Below is a small trained network, with its code and all its weights. Each question gives an input and a class and asks what happens when units are switched off, that is, made to give their printed mean instead of their output.

import numpy as np


def w(rows, s, z=0):
    codes = np.array(rows[::2]) - 128.0
    scale = np.full(codes.shape[1], s)
    scale[-1] = z or s
    return codes * scale


def f(y):
    return np.maximum(y, 0)


def log_softmax(a):
    a = a - a.max(-1, keepdims=True)
    return a - np.log(np.exp(a).sum(-1, keepdims=True))


def net(x, mask):
    res = np.array(x, float).reshape(1, 4) / 4 @ E
    y = f(res @ A[0][:, :-1].T + A[0][:, -1])
    res = res + np.where(mask, y, B[0][:, -1]) @ B[0][:, :-1]
    return log_softmax(res[-1] @ U[:, :-1].T + U[:, -1])


A, B = {}, {}
E = w([
[116,32,5,169,66],'x0',
[1,155,92,61,132],'x1',
[192,222,65,71,32],'x2',
[68,169,182,222,39],'x3',
],0.0076)
A[0] = w([
[82,161,165,187,59,42],'n1',
[81,169,158,199,67,90],'n2',
[163,239,224,81,151,42],'n3',
[221,110,146,184,116,48],'n4',
[76,25,172,184,199,12],'n5',
[177,132,78,49,166,54],'n6',
[38,145,104,73,126,97],'n7',
[169,110,83,44,187,39],'n8',
[87,172,191,179,59,59],'n9',
[92,42,82,177,134,138],'n10',
[90,156,158,171,61,50],'n11',
[122,161,233,111,189,44],'n12',
[224,106,144,200,127,75],'n13',
[137,53,49,169,81,90],'n14',
[167,102,92,49,188,24],'n15',
[139,81,123,82,188,108],'n16',
[222,242,47,45,2,2],'n17',
[108,66,48,157,90,71],'n18',
[54,163,89,80,111,75],'n19',
[26,130,109,86,142,54],'n20',
[223,106,150,183,116,22],'n21',
[141,81,118,81,201,109],'n22',
[22,139,83,92,129,148],'n23',
[85,136,147,187,60,89],'n24',
[90,142,159,190,96,107],'n25',
[79,165,148,208,79,61],'n26',
[33,148,101,78,123,42],'n27',
[113,63,140,116,195,96],'n28',
[85,120,162,185,119,123],'n29',
[140,99,41,129,54,90],'n30',
[115,45,57,168,89,46],'n31',
],0.0084,0.0053)
B[0] = w([
[147,101,75,132,187,177],'n1',
[156,112,80,130,166,192],'n2',
[85,163,150,46,205,217],'n3',
[172,51,185,91,98,176],'n4',
[43,117,145,211,86,196],'n5',
[136,100,72,157,170,182],'n6',
[181,76,175,110,83,188],'n7',
[155,108,67,137,177,183],'n8',
[150,107,72,124,185,186],'n9',
[94,188,167,90,136,219],'n10',
[138,104,80,134,166,169],'n11',
[78,173,161,61,184,191],'n12',
[166,76,181,107,94,189],'n13',
[118,167,147,57,175,220],'n14',
[156,108,62,130,185,175],'n15',
[139,127,86,154,135,179],'n16',
[8,78,157,234,116,254],'n17',
[114,167,152,57,187,205],'n18',
[161,78,170,133,103,179],'n19',
[164,81,168,121,91,177],'n20',
[166,60,174,96,109,170],'n21',
[142,128,75,159,137,187],'n22',
[178,103,165,116,95,215],'n23',
[151,123,88,127,169,183],'n24',
[142,122,81,137,146,176],'n25',
[150,109,80,127,174,181],'n26',
[179,68,175,102,97,175],'n27',
[103,128,100,189,103,179],'n28',
[132,119,84,150,132,176],'n29',
[90,171,158,75,164,211],'n30',
[105,166,151,64,182,203],'n31',
],0.011,0.0076)
U = w([
[92,213,167,46,173,96],'0',
[189,113,5,151,157,114],'1',
[221,62,213,113,80,115],'2',
[22,120,144,214,109,129],'3',
[170,220,120,138,78,255],'4',
[167,222,114,153,77,101],'5',
[173,218,115,158,78,97],'6',
],0.014,0.024)

Each question gives the input, the list of numbers given to net, and the class t.
The units are the neurons (one row each of A and B). Each row of codes is followed by its name. A weight is (code - 128) times the scale printed after its matrix; where a second scale follows, it is the last column's (A, B and U).
mask holds one flag per neuron, in row order. A switched-off neuron (its flag False) gives its mean, the last column of its row in B, instead of its output. The means were averaged over made-up inputs and are rounded, as every weight is.
A unit's drop is (log p(t) with every unit on - log p(t) with that unit switched off) / (log p(t) with every unit on - log p(t) with every unit switched off).
The circuit of an input: a set's keep is (log p(t) with only the set's units on - log p(t) with every unit switched off) / (log p(t) with every unit on - log p(t) with every unit switched off). Starting from the 12 units with the biggest drops (on a tie, the unit counted first), units are removed one at a time, each time the one whose removal leaves the highest keep (on an exact tie, the one counted first), for as long as the keep stays at least 0.8.
units of the circuit, in order: the units of the circuit, biggest drop first
unit that matters most: the unit with the biggest drop
k most important neurons: the k neurons with the biggest drops, biggest first
drop of u: that unit's drop, to one decimal
input [6,-4,8,7], class 3: 2 most important neurons : (n17, n30)
input [-5,5,-7,-1], class 3: units of the circuit, in order : (n5)
input [4,-4,-4,2], class 0: units of the circuit, in order : (n10, n14)
input [6,-7,7,2], class 2: 4 most important neurons : (n4, n13, n21, n5)
input [5,5,-1,1], class 0: 2 most important neurons : (n18, n10)
input [-2,-3,-4,2], class 3: 2 most important neurons : (n5, n23)
input [5,-6,-6,-4], class 2: 4 most important neurons : (n17, n13, n4, n21)
input [4,-2,-5,-2], class 3: 3 most important neurons : (n5, n3, n28)
input [-5,-6,-2,-6], class 1: 2 most important neurons : (n22, n15)
input [-1,2,7,-8], class 1: 3 most important neurons : (n8, n15, n6)
input [4,-1,1,-1], class 0: drop of n29 : 0.0
input [-2,2,-5,2], class 3: drop of n5 : 0.1
input [0,5,7,1], class 3: drop of n17 : 1.4
input [-3,0,7,7], class 1: unit that matters most : n9
